Below is a small trained network, with its code and all its weights. Each question gives an input and a class and asks what happens when units are switched off, that is, made to give their printed mean instead of their output.

import numpy as np


def w(rows, s, z=0):
    codes = np.array(rows[::2]) - 128.0
    scale = np.full(codes.shape[1], s)
    scale[-1] = z or s
    return codes * scale


def f(y):
    return y / 2 * (1 + np.tanh(0.7978845608 * (y + 0.044715 * y**3)))


def log_softmax(a):
    a = a - a.max(-1, keepdims=True)
    return a - np.log(np.exp(a).sum(-1, keepdims=True))


def net(x, mask):
    res = np.array(x, float).reshape(1, 5) / 4 @ E
    y = f(res @ A[0][:, :-1].T + A[0][:, -1])
    res = res + np.where(mask, y, B[0][:, -1]) @ B[0][:, :-1]
    return log_softmax(res[-1] @ U[:, :-1].T + U[:, -1])


A, B = {}, {}
E = w([
[151,99,95,75,131,197,54],'x0',
[231,110,90,91,154,177,198],'x1',
[141,130,1,74,126,87,75],'x2',
[131,240,126,177,176,162,186],'x3',
[150,196,120,204,238,69,107],'x4',
],0.0055)
A[0] = w([
[92,71,184,142,73,156,202,76],'n1',
[195,67,105,60,131,182,66,180],'n2',
[30,84,114,73,63,148,40,238],'n3',
[163,245,110,183,190,127,203,232],'n4',
[145,115,54,167,181,62,94,96],'n5',
[32,73,139,67,85,124,39,198],'n6',
[204,78,42,40,119,183,138,244],'n7',
[145,150,65,127,172,48,77,84],'n8',
[152,133,70,131,184,45,84,93],'n9',
[224,97,21,2,94,191,126,251],'n10',
],0.0051,0.0026)
B[0] = w([
[184,53,168,69,91,77,205,149],'n1',
[184,182,167,182,182,182,100,196],'n2',
[28,185,39,168,139,135,96,212],'n3',
[86,210,77,178,163,192,69,231],'n4',
[79,85,71,62,33,82,173,145],'n5',
[30,202,75,163,136,126,99,197],'n6',
[135,218,150,231,255,246,51,228],'n7',
[122,92,87,68,55,75,186,145],'n8',
[94,72,83,61,74,36,179,146],'n9',
[113,210,133,228,213,227,56,254],'n10',
],0.0052,0.0049)
U = w([
[118,223,122,240,254,210,61,254],'0',
[90,90,83,43,26,37,130,39],'1',
[225,4,199,68,110,106,159,25],'2',
],0.0065,0.0019)

Each question gives the input, the list of numbers given to net, and the class t.
The units are the neurons (one row each of A and B). Each row of codes is followed by its name. A weight is (code - 128) times the scale printed after its matrix; where a second scale follows, it is the last column's (A, B and U).
mask holds one flag per neuron, in row order. A switched-off neuron (its flag False) gives its mean, the last column of its row in B, instead of its output. The means were averaged over made-up inputs and are rounded, as every weight is.
A unit's drop is (log p(t) with every unit on - log p(t) with that unit switched off) / (log p(t) with every unit on - log p(t) with every unit switched off).
most important unit: the unit with the biggest drop
k most important neurons: the k neurons with the biggest drops, biggest first
drop when u is switched off: that unit's drop, to one decimal
input [-8,5,0,-5,3], class 1: 3 most important neurons : [n10 n7 n2]
input [1,2,-4,-1,0], class 2: most important unit : n10
input [-5,-4,-3,-4,6], class 1: 3 most important neurons : [n7 n10 n2]
input [4,-1,-7,3,-7], class 2: 3 most important neurons : [n1 n4 n10]
input [2,-1,-7,0,-8], class 2: 2 most important neurons : [n1 n4]
input [1,1,-7,-2,-6], class 2: 2 most important neurons : [n1 n4]
input [-3,-3,-5,4,-4], class 2: drop when n10 is switched off : 0.3
input [-4,-6,-8,7,-7], class 2: drop when n1 is switched off : 0.3
input [-3,-8,2,-1,4], class 1: drop when n10 is switched off : 0.2
input [-5,-3,-1,2,-4], class 2: 2 most important neurons : [n10 n7]
